In the rows, zero is written as 128.
Each row of numbers stands for one element and depends on some of the facts below. Use the named rows to name the rest.

How the elements are related:
nitin: is directly part of; gudrak: points at; bruvul: is of sort
[klupul,sararus] nitin bozas
[vadanak,broguk,vapir,skiflak] nitin groske
[pebeklam,kluvuk,togram,susi,groske] nitin zumi
[megrel,mutromo,tregrim,skunen,trupi,zedriplu,dreguku] nitin klaskon
[dabran,drotas,tropor,triklak,vofla] nitin brefa
[brilozo,meplaton,fomo,vozu,mife,skepel] nitin tipun
[fekles,dasugrin] nitin gaso
[kliva,stugum,ripon,vegra,stofe,bebra,buzogal] nitin zadopluk
[tritre,plonum] nitin bradu
[bigo,gopler] nitin fubras
[plestiklil,truba,rator] nitin plonum
[brakli,stoplum,bifor,rubro] nitin vozu
[siram,volokir,fegrim,meplos,napove,pobe,topas] nitin peplin
[buvil,vuplir] nitin ludrobur
[fliston,kamuk,toskamu,floskek,taflibo] nitin kozom
[mifo,bozas,gebor,flumok,gaso,ludrobur] nitin groril
[skaska] nitin grukinin
[retrife,gifleson] nitin kluvuk
[kliplel,studre,dredos,gregrer] nitin topas
[toplir,pligi,brosta,droska,telo,zoplo,voflil] nitin kibrol
[flusku,grozak] nitin mutromo
[plami,fubras,ruvu] nitin toskamu
[platrum,skozin,gubru] nitin flonitu
[kluflas,stegridron,kosuk,rifebral,drebul,getom] nitin fegrim
[gotak,ponore,sopel,fudruvim,treplun,stuzis,nufle] nitin rilil
[nuflol,ganudir] nitin guklur
[dodrasus,gogoran] nitin napove
[stodre,dramekli,klabratra,grobrek] nitin nuflol
[rilil,grukinin,latre] nitin siram
[kloner,brefa,stamur] nitin boflum
[drutru] nitin truba
[siflon,nede] nitin mifo
[fudol] nitin susi
[fiplak,feflo] nitin megrel
[metur,dobak] nitin latre
{klupul,kamuk,stuzis} gudrak retrife
{brilozo} gudrak fliston
{kliva,sararus} gudrak siflon
{tritre} gudrak meplos
{drotas,fliston,toplir,fiplak,nufle} gudrak zadopluk
{vegra} gudrak topas
{meplaton} gudrak mutromo
{broguk,dodrasus,skunen,gebor} gudrak pligi
{studre,nede} gudrak drutru
{plami,gotak} gudrak kluvuk
{tregrim,gubru} gudrak fegrim
{kluflas,tropor,kosuk,fudruvim,bebra} gudrak kibrol
{skozin} gudrak fubras
{triklak,ruvu} gudrak platrum
{brosta,gregrer} gudrak mifo
{grozak,mife} gudrak gogoran
{vapir} gudrak tipun
{kloner} gudrak peplin
{volokir} gudrak tregrim
{skiflak,gopler} gudrak susi
{sopel,zedriplu} gudrak brefa
{meplos,skepel} gudrak truba
{fudol} gudrak stamur
{dasugrin} gudrak skaska
{bifor} gudrak toskamu
{rator} gudrak klabratra
{metur} gudrak flonitu
{voflil} gudrak grukinin
{taflibo} gudrak vozu
bruvul 919 <- klupul,dabran,fekles,fliston,tropor,kosuk,siflon,fudol,fudruvim,stofe,zoplo,zedriplu,stuzis,bebra,voflil
bruvul 147 <- vadanak,kliva,drotas,bigo,brakli,stugum,vegra,kliplel,broguk,plami,skozin,grozak,dodrasus,skunen,fomo,rifebral,ponore,drebul,dreguku,nufle,skepel
bruvul 233 <- pebeklam,brilozo,tritre,skaska,toplir,platrum,sararus,kloner,meplos,treplun,floskek,gregrer,klabratra,fiplak,getom,pobe,dobak
bruvul 370 <- plestiklil,buvil,meplaton,studre,tregrim,stodre,stegridron,drutru,flumok,vofla,droska,telo,dasugrin,gopler,ruvu,nede,gogoran,vuplir,taflibo,feflo
bruvul 713 <- ripon,flusku,dredos,gotak,triklak,gifleson,rubro,rator,metur,buzogal,mife
bruvul 84 <- retrife,kamuk,kluflas,pligi,brosta,ganudir,vapir,dramekli,stoplum,volokir,skiflak,gebor,sopel,trupi,gubru,togram,bifor,grobrek

Named rows:
[115  94  76 139  76  86 122 101  94 125  86 100 143 113 204  89 108  69
 122 177 116 149 134 111 123 130 103 131 151 136] : grozak
[ 98  73  75 142  69 102 117  97 114 118  97  97 131 100 193 120  95  64
 124 158 132 169 130 112 120 132  95 124 138 124] : plami
[ 97  96 110 121  59 102 111 124 128 113 116 139  84  79 145 117 102  56
 110 139 100 158 109 111 124 135  61 114 142 108] : gopler
[ 80 119 104  81  73 127 119 141 119 180 110 129 113 130 154  97 112  46
  80 164 116 185 141 119 129 107 113 143 150 103] : siflon
[ 97 116  94 128  71 130 100 138 100 146 100 141 128 117 176  89 104  69
 122 154 108 164 154 116 115 129  98 122 146 102] : platrum
[ 86  96 103 104  72 133 117 105 131 150 105 129  84 106 164 124  97  57
 104 147 125 192 144 104 120 135  94 135 143 114] : fubras
[ 93 106  93 136  65 103 108 127 105 141  90 128 129 103 163  88 114  76
 129 162 102 154 131 121 129 134 106 125 155 124] : kloner
[ 97  98 110 120  60 101 112 126 125 114 117 137  86  81 146 115 103  56
 112 142 100 156 109 111 124 134  62 115 142 107] : ruvu
[103 117 112 107  68  98 105 143 104 110 113 134 106 101 147  98 133  60
 123 157  89 151 105 109 112 129  66 128 146 111] : studre
[ 80 107  73  77  75  68 143 129 133 172 108 113 120 148 108 107 121  77
 116 166  87 138 142  99 143 142 121 139 159 114] : tropor
[ 91 113  95 124  80 107 101 130 105 130  99 123 140 116 173  96 129  62
 136 164 107 161 136 112 108 133  90 128 134 113] : dredos
[ 97 107  91 134  73 102 109 127 107 139 100 123 136 109 176  93 111  60
 125 164 108 155 141 118 121 128  93 121 139 110] : ripon
[103 115 101 100  78 123 121 120 109 157 105 126 104 121 170  98 114  60
 104 166 110 179 145 108 121 123 107 145 152 116] : flonitu
[105 118 101 103  78 103 126 109 106 157  92 125 103 118 171  87 120  64
 105 174 103 165 140 106 129 132 110 146 163 136] : megrel
[ 92 111  93  94  79 121 120 124 118 149 112 119 110 111 160  93 112  59
  86 166 115 178 116 119 123 113 129 150 141 112] : bozas
[103 123  64  73  91 113 129 133 120 153 125 129 113 156 142 105  97  80
 108 152  95 149 170  85 110 139 119 139 135  81] : kibrol
[ 81 108 104  93  63 104 122 134 117 181  99 119 113 128 144 104 123  48
 104 170 108 177 143 116 142 119 100 137 167 120] : zoplo
[128  86  71 145  73 109 121 115  92 134 113  94 143 109 200 102 108  68
 141 176 118 174 150 115 113 114 105 142 136 101] : vadanak
[ 98  88  81 181  83  89 116 120 114 155  95 109 174  92 190  93 124  71
 176 173 118 168 152 132 119 119 108 132 111 106] : skiflak

Which element is each row?
No name comes twice in this set of rows, the named rows included.
[ 85 115  97 119  76 122  91 136  99 129  96 130 136 119 160  95 135  74
 142 160 104 167 132 113 108 138  97 131 142 114] : dobak
[114 102  99 111  72 118 127 122 107 162 114 115 104 109 160 102 123  67
 126 172 105 188 141 113 126 116 111 158 150 109] : zumi
[104 126 111 101  72 107 101 144 102 111 117 138 105 109 151  98 130  56
 118 156  87 153 117 106 108 130  64 125 142 103] : stegridron
[100 131 110 118  72  84 120 131  86 131 109 148  89 100 167  91 107  66
 105 159  96 143 115 117 118 126  68 130 151 106] : tregrim
[ 86 114 108  93  69 100 126 125 115 182  92 124 109 128 151  97 125  51
 103 174 104 171 144 113 142 125 103 140 169 131] : dabran
[ 92  98 105 104  59 102 129 134 116 186 107 110 112 115 137 108 132  55
 124 176 105 187 136 121 144 112 105 151 164 117] : fudol
[ 81 129 103  89  86 121 113 125  84 154 100 130 105 135 174 108 126  64
 114 167 122 188 136 109 102 123  96 158 147 107] : fegrim
[ 76 100  70  76  70  73 139 139 135 172 115 109 125 147 102 116 118  76
 118 162  91 143 140 103 142 136 119 136 156 103] : bebra
[ 85  99  93 135  63 120 102 126 114 138  99 131 121 102 161 105 102  70
 127 150 111 165 140 118 123 138  97 117 144 110] : floskek
[104 103  92 141  63 119 107 136  99 148 107 127 129 103 163  94 114  75
 143 162 102 170 144 123 123 123 104 132 146 101] : pebeklam
[109 125 105  99  83 120 124 115 104 160  95 135 100 125 181  88 112  61
 100 167 107 173 153 103 122 128 105 145 158 124] : brefa
[106 119 102  99  82 120 123 114 107 158  99 129 101 121 176  91 116  61
 103 167 108 175 146 105 123 127 108 146 155 123] : stamur

Now the same elements, written a new way:
Some rows with their names:
[143 107  85  90  43 163 159 115 114 110 192 161  98 246 127 137 132  76
 128 159 187 126 149  88  94 110 144] : fliston
[115  74  85 112  87 103 174 136  81  89 177  95 189 240  91 153 132 134
 125 109 159 122 132 108  46 105 128] : zadopluk
[103 131 153 121 124 138 207  88 162 144 118 135 102 118 178 139 129 132
 116 159 133 122 118 103 161 178 100] : buzogal
[103 131 154 120 126 137 206  88 164 144 118 136 102 116 178 139 127 130
 116 158 132 122 118 103 162 178 100] : ripon
[148 159 125 121 105 160 120  99 151 135 135 141 124 189 156 133 134  66
 109 147 139 139 174 111 159 144 145] : dabran
[150 126 111 145 156 118 173 128 119 149 115 154 103  82 138  98 128 168
  94  85 102 141 105 163 111 128 151] : pebeklam
[118 116 115 137 137 121 102 120 146 177 145 111 163 102 122 138 136 112
  95 116 117 132 157 102 122 109 137] : zumi
[ 81 160 165 175 159 100 195  98 169 144 112 220 120  24 145  61 114  69
 109 139 159 104  22 114 115 127 116] : broguk
[175 165 105 137 136 146 118 130 122 127 120 155 123 155 127 112 124 114
  97  95 115 148 139 160 119 116 179] : dramekli
[129 140 125 130 146 131 101 129 157 151 126 106 156 134 114 156 114 121
 117 118 126 128 149 106 127 121 137] : nuflol
[129 140 126 130 145 132 102 130 159 153 127 104 156 134 113 156 114 123
 118 117 127 129 149 104 127 121 138] : guklur
[ 85 182 180 169 164 112 203 101 185 126 111 201 114  40 135  66 100  83
 129 135 166 108  14 117 118 130 119] : dodrasus
[183 170 106 130 136 157 104 136 137 139 120 167  99 137 126 117 116 113
 105 105 122 144 136 149 128 108 182] : bifor
[143 159 138 125 101 167 122  95 166 142 139 141 121 196 151 141 129  61
  95 140 133 142 176 115 139 159 142] : fekles
[151 150 126 137 159 132 187 129 134 134 118 133  99  97 128  98 115 185
 116  79 110 147  97 165 115 129 157] : pobe
[154 148 129 139 160 147 160 136 157 157 107 163  73  86 127 120 102 171
  96  90 109 139 107 158 104 142 153] : sararus
[173 184 116 129 136 171 122 128 151 144 139 146 100 129 116 101 113 128
 105  98 119 155 141 155 127 102 186] : sopel
[106 151  94 135 158 146 106 131 146 144 106 109 170 151  94 143  98 133
 107 122 124 125 170 115 141 124 132] : klaskon
[166 199  76 152 110 167 139  80 211 175 156 157  94 183 119 168  99  94
  88 200 144 176 164  64 158 183 176] : klupul

Which element is each row?
No name comes twice in this set of rows, the named rows included.
[155 155 124 133 162 145 170 133 150 152 118 147  76  76 126 102 107 184
 113  90 114 144 104 157 122 123 158] : gregrer
[126 134 156 142 146 121 118 122 164 136 123  84 184 173 115 175 120 117
  93  98 108 137 158 122  90 155 130] : mifo
[162 190  39 131  99 191  59 125 115 159 142 110 100 124 140 101 106  94
 136  65  78 137  43 182 139 146 198] : kluflas
[146 162 139 196 159  75 144 123 107  76 101 172 183 177 124  46 133  36
 109  52 151 141  88 152  92 130 156] : pligi
[152 132 150 116 162 152 147 145 135 150  96 160  73  71 144 108 118 174
 106  78 106 124 127 174 123 111 143] : tritre
[134 174  52 119  67 200  53  95 137 170 147 114 102 163 175 129 119  37
 137 122 100 123  82 134 176 181 161] : bebra
[129 179 151 106 113 189 118 117 129 113 108 155 145 174 151 128 138  75
  78 129 115 122 181 147 163 108 151] : tregrim
[145 152 145 130 106 146 139  89 146 119 133 121 155 223 159 144 143  66
  92 129 123 148 183 128 135 169 138] : siflon
[133 184  61 116  66 205  64  93 144 170 159  96 102 158 169 121 117  47
 145 117 101 130  79 135 177 177 164] : kosuk
[125 118 166 116 151 121 106 134 130 126 110  81 189 153 135 155 139 124
 113  89 109 120 180 138 124 112 121] : truba
[143  95  68 109 100 145 202 152 101 130 163 185  54 137  97 105 103 183
 121 106 160 124  81 136  53  96 152] : toplir
[117 135  59 143 112 119  73 115  90 129 125  32 212 174 150 154 129  95
 142  64  66 120  57 159 127 181 144] : kibrol
[152 143 127 142 163 116 195 125 117 118 112 123 123 115 133 102 125 184
 111  73 102 149 100 173 110 137 152] : skaska
[ 74 182 155 173 172 116 198 106 170 122  88 219 122  53 128  66  90  82
 117 141 165 100  28 121 126 136 114] : skunen

Now the same elements, written a new way:
Some elements and their rows:
[133 123 112 141 120 121 100 106 165 117 148 123 128  72 122 117 127 137
 112 126 117 148 109 121 128 119 119 125] : skunen
[127 130 122 125 132 133 165 133 135 138 131 125 133 136 119 124 124 153
 132 132 138 124 134 130 134 124 136 127] : tipun
[124 141 135 115 121 118 127 133 138  34  90 146 119 110 145 127 114  80
 125 127 140 123 103 151 131 127 139 125] : tregrim
[124 125 125 144 107 130  80 130 140 186 141 122 103 151 118 121 127 101
 122 143 117 124 145 147 126 140 113 128] : skaska
[129 134 127 129 130 128 170 136 135 140 121 121 133 146 119 131 129 139
 128 135 142 127 130 128 136 126 137 127] : susi
[130 125 134 123 135 125 110 125 113  86 119 136 137 108 150 130 127 124
 132 119 132 137 108 122 124 127 135 129] : voflil
[131 129 142 115 138 124 158 135 108 140 140 105 128 134 115 148 121 113
 139 130 124 135 130 114 135 130 119 134] : gifleson
[128 123 136 111 139 128 147 131 108 133 145 107 126 124 119 139 118 127
 142 125 123 130 135 116 130 131 119 134] : ripon
[125 138 122 121 135 122 196 118 124 111 128 149 127 136 134 148 120 163
 119 118 134 133 116 149 122 131 132 125] : flumok
[130 124 134 120 133 127 103 126 114  82 118 136 136 107 152 130 127 120
 133 119 133 137 107 123 126 126 136 129] : zedriplu
[130 135 127 131 130 126 178 136 135 146 125 122 135 146 116 133 128 142
 128 136 139 128 131 126 136 124 135 127] : groske
[128 133 126 130 131 128 174 134 135 143 127 123 135 143 117 129 128 148
 130 134 138 126 132 127 134 124 134 127] : zumi
[126 129 117 134 128 132 137 131 138 148 129 139 125 145 118 126 116 132
 124 126 126 130 127 146 130 127 133 124] : fomo
[126 125 129 123 143 125 156 130 109 119 136 139 133 130 137 135 115 152
 141 121 131 141 115 130 123 130 136 130] : zoplo
[124 126 125 124 137 124 165 135 140 142 133 125 136 143 131 124 125 142
 127 128 138 121 138 125 129 128 139 128] : toskamu
[124 125 125 145 107 131  81 128 140 188 142 123 103 148 118 122 129 104
 123 145 116 125 146 146 126 140 112 128] : treplun
[125 135 123 118 129 123 182 122 124 115 130 149 132 130 138 142 107 171
 123 121 133 132 114 152 126 125 131 123] : feflo
[125 131 125 129 126 130 165 130 134 141 135 124 129 137 128 123 130 162
 134 139 141 123 136 131 130 129 134 128] : topas
[129 117 132 122 143 135 120 139 109 145 143 107 127 129 113 124 124 116
 151 127 124 134 136 109 131 131 127 135] : dramekli

Which element is each row?
No name comes twice in this set of rows, the named rows included.
[140 102 133 118 134 140  32 126 102 140 131  99 145 133 179 132 151 115
 115 114 139 129 134  94 130 135 134 130] : kamuk
[131 120 141 122 134 133  74 142 118  91 118 106 122 110 120 114 134  59
 148 130 127 128 127 103 132 131 131 135] : gubru
[122 131 126 143 113 126 129 125 135 158 138 141 118 142 139 123 129 151
 128 143 133 129 130 149 121 136 126 126] : ponore
[133 117 137 122 135 135  71 135 114 108 126 104 130 110 130 119 138  84
 141 126 126 129 129  99 132 130 128 134] : brosta
[145 107 130 123 135 142  75 130  89 187 136  92 148 167 171 150 147 150
 114 120 146 140 133 103 137 137 133 129] : retrife
[130 124 117 145 113 118  96 102 164 121 153 124 124  71 135 116 133 144
 114 135 121 148 111 124 124 125 115 126] : dodrasus
[133 127 117 141 120 137  56 126 146 134 112 119 104 139 105 125 145  49
 104 122 111 119 137 132 130 136 119 127] : sararus
[128 139 156 108 136 129 130 142 112 109 110 164 139  89 152 103 174 160
 115 113  91 139 117 111 103  97 126 129] : fliston
[127 127 126 124 149 129 163 126 109 107 132 137 126 133 134 141 129 136
 136 116 136 139 114 130 119 137 139 131] : siflon
[123 123 127 122 140 122 163 136 142 143 135 127 138 145 138 123 125 134
 125 126 138 120 140 123 128 129 141 128] : fubras
[126 124 140 114 130 128 142 128 106 138 152 109 122 122 131 138 122 136
 145 135 127 129 137 119 127 136 116 135] : dredos
[130 136 124 141 127 123 151 136 138 159 119 135 128 158 113 135 122 117
 118 132 128 136 122 142 133 126 132 125] : vadanak
[129 116 147 130 119 133  60 128 111 118 139 107 124 105 151 116 148 104
 147 144 132 129 130 106 124 138 122 136] : sopel
[136 123 144 128 133 130  87 139 114 122 122 102 134 121 121 129 141  70
 138 131 125 136 124  97 135 128 127 134] : vapir

Now the same elements, written a new way:
Named rows:
[135 141 137 116 132 155 126 114 118 130 125 129 115 129 118 107 157 118
 125 120 149 132 151 132 139 136 101 105 128 105 122 122 126 153 111 121
 125 147 118 144 137] : ripon
[140 141 133 136 126 115 123 129 122 140 146 132 140 136 139 134 127 120
 134 129 127 129 107 134 115 133 134 143 152 152 116 125 111  92 127 141
 113 119 122 115 117] : bradu
[ 90 193 179 112 159 123 152 139 213 162 179 146 103 152  88  44 131 143
 139 103 124 166 231 130 185 176 111  97 125  65  56 141 123 156 100 172
 139 113  53 132 139] : klabratra
[146 149 120 114 121 163 139 132 104 138 117 152 127 132 101 113 138 102
 130 128 150 128 152 113 162 136 117  88 113 109 138 120 141 138 108 149
 127 156 117 128 153] : rator
[135 140 135 138 125 115 125 131 118 139 144 130 142 135 140 136 128 120
 133 130 127 126 106 134 118 135 136 141 150 150 117 128 113  93 127 143
 116 120 121 114 113] : nuflol
[125 146 136 100 167 131 116 175 203 153 170 136 101 126 122  24 100 172
 141 101  94 136 240 146 177 179 119  95 118  71  59 169 147 167 106 138
 173 128  61 119 157] : treplun
[123 131  94 142 145 118  95 146  77 131 115 147 139 145 130  98 168  73
  78 103 152 125 110 180 159 111 123 128 105 154 142 141 111 120 136 116
 101 165 141 145 171] : vapir
[112  49 129 163  90  95 127  80  40  98 118  72 180 164 141 218  97 138
 132 201 140  93  78 131  72 134 138 162  76 170 209 145 133  99 180 129
 115 143 214 113  86] : zedriplu
[168 124  88 132 131 155  88 128 118 109 115 158 105 123 124 108 117 134
 149 124 134 124 162 126 141 137 130  98 115 101 140 136 142 152 110 101
 152 177  92 122 170] : metur
[158 127 117 140 139 122  91 146 133 124 130 132 131 127 143 105 110 147
 155 138 106 116 115 134 103 125 153 130 139 169 123 135 108 108 131 125
 138 115 121 108 128] : latre
[123 164 116 153 139 122 104 120  67 143 107 126 115 163 151 105 190  93
 125 130 148 111 121 151 139 117 112 126 119 135 133 123 110 119 139 125
 109 123 118 144 154] : stoplum
[159 137  85 147 145 133  83 155  72 147  96 128 124 150 163  93 151  87
 123 131 121  83 123 151 153 104 123 122 120 139 144 135 145 129 144 108
 136 131 145 137 177] : kluflas
[148 106 144 131 106 163 137  96 104 130  94 125 115 100 131 150 117  87
 116 131 132  95  87  96 135  82 113 106 142 125 175 123 151 122 124 131
 136 153 169 144 158] : plami
[ 97 150 175  98 154 129 149 141 199 168 187 135 102 126 121  51 108 134
 114  85 119 141 220 137 193 170  98 101 133  52  56 169 146 143 105 165
 156 142  60 131 159] : floskek
[122 133 130  86 149 133 153 170 167 180 190 126 116 110 146  74 119 139
 102  78 113 139 231 159 190 195  90 124 131  36  42 170 168 143 108 142
 157 145  60 128 153] : kloner
[138 143 134 138 125 116 126 131 117 140 141 130 144 133 140 134 130 123
 137 131 123 128 108 132 111 132 134 140 150 151 115 125 113  91 124 143
 114 116 118 114 113] : boflum
[136  97 102 149  98 109 144 131  77 116  75 110 155 123 150 226 103 121
 119 163 116 112  42 108 108  76 150 173 116 164 192 112 147 101 163 106
 121 108 214 133 110] : bebra
[190 104 118 133 117 139 118 103  88 154 109  87 126  98 168 164 136 100
 101 134 110  84 102 128 112 122  91 165 166  81 149 107 173 159 118  41
 130 137 187 162 124] : skozin
[107 144 135  82 153 152 145 189 198 170 190 153 126 154 106  71  97  99
 121  91 139 136 228 114 220 191 121  97 125  45  60 151 176 154 129 163
 149 135  71 108 147] : sararus

Which element is each row?
No name comes twice in this set of rows, the named rows included.
[139 139 138 118 135 140 124 119 135 127 132 141 124 119  93  93 149 111
 102 110 144 146 143 151 142 136 108 113 125 113 129 123 119 157  99 108
 108 166 135 147 138] : gifleson
[110  80 117 135 103 103 159  86 174  91 164 152 101  90 123 200  61 159
 124  99 131 156 155 102 123 148 137 140 130  53 125 153 158 128 123 119
 159 194  56 114 144] : taflibo
[122 105 132 105 120 122 160 130 190 111 137 117 121  96 103 132  83 187
 141 131  98 147 167 110 120 146 138 121 117 105 119 132 152 158 114 128
 154 113 120 121 111] : stegridron
[138 163 158 149 135  95 118 124 158 144 147 137 144 136 111 106 129 113
 118 128 112 143  95 148 118 122 139 151 161 159 125 113  93 114 113 117
  96 113 154 132 104] : kluvuk
[181 127 101 113 139 168  97 155 121 137 103 133 118 118 127  81 117 127
 140 136 112 102 161 123 149 127 122  90 121 116 137 132 155 161 109 106
 155 144 139 128 163] : gotak
[108 138 132  85 145 135 158 176 173 167 185 144 124 127 113  65 109 132
 111  84 127 147 234 144 203 190 106  98 111  63  55 170 163 138 109 178
 152 151  59 113 158] : tritre
[171  92  78 127 120 160  98 129  95  96  82 133 120 106 133 136 119 143
 142 143 124 107 118 122 108 106 138 106 110 145 172 125 144 149 125  94
 149 157 150 127 150] : nufle
[139  81  60 148 109 115 111 151  93  71  56 135 132 108 159 210  96 167
 141 150 109 125  46 111  86  62 182 161  98 193 192 130 130 107 164  99
 148 119 177 119 130] : stuzis
[120 123 106 132 141 120 103 153  74 140 120 137 153 150 122  79 165  66
  80 116 149 115 113 179 160 115 121 115  98 167 147 143 118 122 139 132
  95 159 163 141 165] : skiflak
[149  94  89 149 105 110 123 141  85 110  65 110 147 120 155 208  92 144
 134 168  98 104  48 106  98  72 160 166 108 176 196 120 149 113 163 100
 136 103 217 128 116] : kosuk
[131 129 153 142 125 119 120 117 132 142 143 131 129 127 145 127 118 114
 130 122 122 117  95 125 118 113 132 136 158 149 120 135 110  85 129 150
 124 125 126 118 129] : kozom
[ 92  67 170  95 108 143 188 117 176 127 148 111 128  79 110 138  62 142
 105 115 111 124 145  98 143 122 116  96 118 108 128 168 167 121 127 189
 163 143 140 122 132] : gopler
[106  87 149 109 106 130 183 115 183 123 143 129 118  78 115 162  61 143
 111 107 108 136 143  89 147 123 125 112 133  85 127 152 173 126 120 161
 160 146 114 124 140] : ruvu
[146  97 102 121 111 141 132 126  94 106 106 144 146 104  96 150 130 101
  86 120 148 137  96 143 132 111 127 120 108 145 173 120 134 141 116 108
 103 182 172 141 142] : broguk

